Below are the code and all the weights of a small trained network. Each question names an input and a target symbol and asks about switching units off, where a switched-off unit gives its printed mean instead of its output.

import numpy as np


def w(rows, s, z=0):
    codes = np.array(rows[::2]) - 128.0
    scale = np.full(codes.shape[1], s)
    scale[-1] = z or s
    return codes * scale


def f(y):
    return np.maximum(y, 0)


def softmax(a):
    e = np.exp(a - a.max(-1, keepdims=True))
    return e / e.sum(-1, keepdims=True)


def log_softmax(a):
    a = a - a.max(-1, keepdims=True)
    return a - np.log(np.exp(a).sum(-1, keepdims=True))


def net(x, mask):
    ids = ['ΦΩαβδζημ'.index(c) for c in x.split()]
    T = len(ids)
    res = E[ids] + P[:T]
    u = 0
    for l in range(2):
        r = res
        for j in range(2):
            rows = slice(4 * j, 4 * j + 4)
            q, k, v = (r @ M[l][rows].T for M in (Q, K, V))
            z = softmax(np.where(np.tri(T) > 0, q @ k.T / 4**0.5, -1e9)) @ v
            o = O[l][rows]
            res = res + np.where(mask[u + j], z, o[:, -1]) @ o[:, :-1]
        u += 2
        y = f(res @ A[l][:, :-1].T + A[l][:, -1])
        res = res + np.where(mask[u : u + 4], y, B[l][:, -1]) @ B[l][:, :-1]
        u += 4
    return log_softmax(res[-1] @ U[:, :-1].T + U[:, -1])


Q, K, V, O, A, B = {}, {}, {}, {}, {}, {}
E = w([
[178,145,166,135,144,105,114,101,130],'Φ',
[146,157,163,160,156,120,137,188,45],'Ω',
[119,133,120,114,74,240,129,138,7],'α',
[112,145,55,127,66,178,118,209,36],'β',
[145,132,12,44,82,78,203,119,155],'δ',
[108,154,112,28,172,133,188,178,239],'ζ',
[148,250,116,76,155,130,105,127,153],'η',
[130,204,140,93,85,215,241,213,59],'μ',
],0.015)
P = w([
[189,152,185,71,124,135,125,157,143],'0',
[73,59,127,78,229,103,164,148,38],'1',
[1,100,55,133,112,148,153,92,81],'2',
[157,123,211,159,33,141,81,47,99],'3',
[138,162,90,110,180,186,96,164,75],'4',
[72,82,92,183,150,132,201,87,80],'5',
],0.012)
Q[0] = w([
[102,162,133,234,104,179,140,126,151],'L0H1',
[69,117,109,150,139,189,207,63,78],'L0H1',
[74,192,126,62,128,83,160,143,30],'L0H1',
[255,163,135,136,65,130,125,143,94],'L0H1',
[141,127,99,71,114,161,137,69,61],'L0H2',
[168,92,137,103,147,107,89,118,203],'L0H2',
[106,147,106,188,165,157,172,125,116],'L0H2',
[150,138,128,158,44,157,137,143,172],'L0H2',
],0.0069)
K[0] = w([
[60,80,186,165,160,150,127,167,119],'L0H1',
[133,95,97,166,150,213,214,167,108],'L0H1',
[179,180,51,173,37,102,73,169,199],'L0H1',
[138,110,227,176,51,133,63,82,158],'L0H1',
[139,136,159,253,61,180,107,117,141],'L0H2',
[120,132,135,131,149,151,155,184,103],'L0H2',
[131,195,138,113,142,146,175,161,185],'L0H2',
[93,5,171,91,130,147,239,90,72],'L0H2',
],0.0062)
V[0] = w([
[226,133,146,115,15,126,138,56,83],'L0H1',
[187,147,165,58,187,118,105,231,121],'L0H1',
[137,57,195,180,200,131,113,178,65],'L0H1',
[141,149,91,111,136,255,128,162,111],'L0H1',
[69,74,174,183,121,154,194,147,147],'L0H2',
[184,162,177,142,76,113,45,194,86],'L0H2',
[91,150,61,72,220,180,86,78,118],'L0H2',
[38,169,95,135,164,85,128,193,169],'L0H2',
],0.0079)
O[0] = w([
[150,87,112,119,183,153,111,227,203,190],'L0H1',
[147,116,41,41,82,94,74,84,100,192],'L0H1',
[122,153,62,85,153,5,233,120,164,103],'L0H1',
[3,134,153,73,84,164,156,96,143,254],'L0H1',
[207,210,190,133,228,76,171,147,97,93],'L0H2',
[70,152,29,74,43,47,64,178,165,190],'L0H2',
[17,55,154,232,108,173,106,58,104,131],'L0H2',
[200,142,181,122,42,167,62,38,19,92],'L0H2',
],0.0067,0.009)
A[0] = w([
[55,180,13,186,231,110,153,174,44,63],'L0N1',
[118,105,220,98,140,130,107,156,85,255],'L0N2',
[219,28,173,109,186,115,65,144,255,117],'L0N3',
[43,34,144,151,108,197,116,45,55,193],'L0N4',
],0.0055,0.0044)
B[0] = w([
[199,82,139,81,167,140,166,1,222,210],'L0N1',
[130,188,74,82,201,143,83,154,183,179],'L0N2',
[195,180,80,150,149,253,168,159,182,144],'L0N3',
[176,140,56,145,159,66,165,145,163,254],'L0N4',
],0.0095,0.0096)
Q[1] = w([
[134,213,71,55,120,163,59,197,254],'L1H1',
[175,131,129,51,48,145,12,191,90],'L1H1',
[221,187,159,111,168,179,83,247,212],'L1H1',
[172,49,163,111,36,145,67,208,63],'L1H1',
[175,58,155,162,46,156,137,73,155],'L1H2',
[181,182,47,31,182,130,30,248,116],'L1H2',
[66,75,189,103,167,81,125,30,104],'L1H2',
[173,35,100,18,120,130,63,175,117],'L1H2',
],0.0062)
K[1] = w([
[101,114,243,215,73,145,96,121,127],'L1H1',
[165,143,172,201,141,133,210,117,21],'L1H1',
[109,130,176,187,91,135,153,132,107],'L1H1',
[50,100,105,181,209,141,166,6,114],'L1H1',
[104,155,80,91,160,165,113,129,103],'L1H2',
[151,107,254,160,87,83,129,148,165],'L1H2',
[137,101,104,29,128,117,151,147,150],'L1H2',
[116,109,193,147,89,166,131,179,153],'L1H2',
],0.0089)
V[1] = w([
[205,181,226,82,151,96,197,179,142],'L1H1',
[164,80,90,162,169,100,63,123,183],'L1H1',
[164,138,94,197,172,188,13,145,169],'L1H1',
[91,130,121,145,162,254,211,133,134],'L1H1',
[55,142,105,87,36,195,85,168,136],'L1H2',
[68,212,160,102,167,111,84,139,93],'L1H2',
[183,186,73,159,40,188,177,213,151],'L1H2',
[144,158,78,197,168,91,100,152,5],'L1H2',
],0.0083)
O[1] = w([
[75,163,57,195,135,71,154,198,163,118],'L1H1',
[102,29,131,82,125,153,82,157,119,108],'L1H1',
[70,49,120,81,149,119,97,49,111,141],'L1H1',
[151,99,137,161,89,49,211,88,106,143],'L1H1',
[49,125,164,166,131,188,126,67,133,250],'L1H2',
[77,140,98,114,25,118,185,105,164,122],'L1H2',
[139,190,212,125,224,79,169,140,82,234],'L1H2',
[95,179,122,1,171,20,57,137,144,56],'L1H2',
],0.0086,0.019)
A[1] = w([
[85,89,171,35,163,136,93,70,76,1],'L1N1',
[206,66,177,172,37,176,148,160,76,46],'L1N2',
[27,125,120,154,136,179,137,215,3,92],'L1N3',
[27,157,184,125,46,153,44,185,17,80],'L1N4',
],0.0063,0.0047)
B[1] = w([
[89,113,165,123,167,105,97,220,81,255],'L1N1',
[92,78,24,93,1,120,243,146,90,153],'L1N2',
[199,46,113,146,123,42,103,181,228,244],'L1N3',
[162,81,114,126,214,53,225,122,89,186],'L1N4',
],0.0089,0.0088)
U = w([
[115,111,169,57,140,8,132,118,107,58],'Φ',
[167,173,120,1,129,67,85,99,171,253],'Ω',
[148,170,195,93,134,209,73,43,197,168],'α',
[32,182,225,68,154,160,54,131,138,55],'β',
[181,126,143,159,196,163,34,163,199,110],'δ',
[195,113,118,128,85,151,95,145,36,236],'ζ',
[24,52,136,148,104,106,59,147,214,39],'η',
[77,198,133,154,159,103,116,137,99,29],'μ',
],0.0063,0.0056)

Each question gives the input, a string of symbols that net reads in full, and the target symbol t.
The units are the heads (4 rows each of Q, K, V and O) and the neurons (one row each of A and B). Each row of codes is followed by its name. A weight is (code - 128) times the scale printed after its matrix; where a second scale follows, it is the last column's (O, A, B and U).
mask holds one flag per unit, layer by layer, with each layer's heads first. A switched-off unit (its flag False) gives its mean, the last column of its rows in O or B, instead of its output. The means were averaged over made-up inputs and are rounded, as every weight is.
A unit's drop is (log p(t) with every unit on - log p(t) with that unit switched off) / (log p(t) with every unit on - log p(t) with every unit switched off).
The circuit of an input: a set's keep is (log p(t) with only the set's units on - log p(t) with every unit switched off) / (log p(t) with every unit on - log p(t) with every unit switched off). Starting from all 12 units, units are removed one at a time, each time the one whose removal leaves the highest keep (on an exact tie, the one counted first), for as long as the keep stays at least 0.8.
units of the circuit, in order: the units of the circuit, biggest drop first
top k neurons: the k neurons with the biggest drops, biggest first
which heads matter: for each layer, one digit per head in row order, 1 if its drop is at least 0.15 and else 0, layers parted by /
input δ Φ α μ α, target μ: units of the circuit, in order -> (L1H1, L0N1, L1H2)
input Φ ζ Φ, target η: which heads matter -> 00 / 11
input η δ β, target β: units of the circuit, in order -> (L0H1, L1H1, L0H2, L1N1)
input β β Φ δ, target ζ: units of the circuit, in order -> (L0H1, L1N2, L1H2)
input Φ α β η α β, target η: units of the circuit, in order -> (L1H1, L0H1)
input ζ μ Ω, target Ω: which heads matter -> 11 / 01
input μ Ω η δ, target ζ: units of the circuit, in order -> (L1N2, L0H1, L1H2)
input μ Φ Ω Ω β β, target μ: units of the circuit, in order -> (L1H1, L0H1)
input α ζ δ α ζ, target α: which heads matter -> 01 / 10
input Φ η Ω β Φ, target β: top 2 neurons -> (L0N1, L1N1)
input ζ β δ β η β, target Ω: top neuron -> (L0N4)
input μ η δ β μ, target β: top 2 neurons -> (L0N1, L1N1)
input β Φ η η α Ω, target α: which heads matter -> 00 / 10
input Φ Φ μ Φ ζ, target Φ: units of the circuit, in order -> (L0H1, L0N3, L1H2, L1H1)
input η β ζ β μ β, target β: units of the circuit, in order -> (L1H1, L0H2, L0H1, L1N1)
input δ β α α δ μ, target Φ: which heads matter -> 11 / 11
input μ μ α μ δ η, target μ: which heads matter -> 01 / 10
input η μ μ β Φ η, target β: units of the circuit, in order -> (L1H1, L1N1, L0H1, L0H2)
input ζ μ Φ β Φ α, target Ω: which heads matter -> 11 / 01
input α δ β Ω δ β, target ζ: top 3 neurons -> (L0N1, L1N2, L0N2)
input η β Φ β μ μ, target β: units of the circuit, in order -> (L1H1, L0H2, L0H1, L1N1)
input μ Φ δ, target μ: units of the circuit, in order -> (L1H1)
input Φ α Ω β, target Φ: top 3 neurons -> (L0N1, L1N4, L1N3)
input α ζ β β Ω, target β: which heads matter -> 00 / 11
input Ω β Ω, target δ: units of the circuit, in order -> (L1H1, L0H1, L0N1, L1H2)
input β δ δ, target α: which heads matter -> 00 / 10
input δ δ Ω, target Φ: which heads matter -> 11 / 11
input μ μ δ, target μ: which heads matter -> 00 / 10
input Φ ζ α, target η: top neuron -> (L0N3)
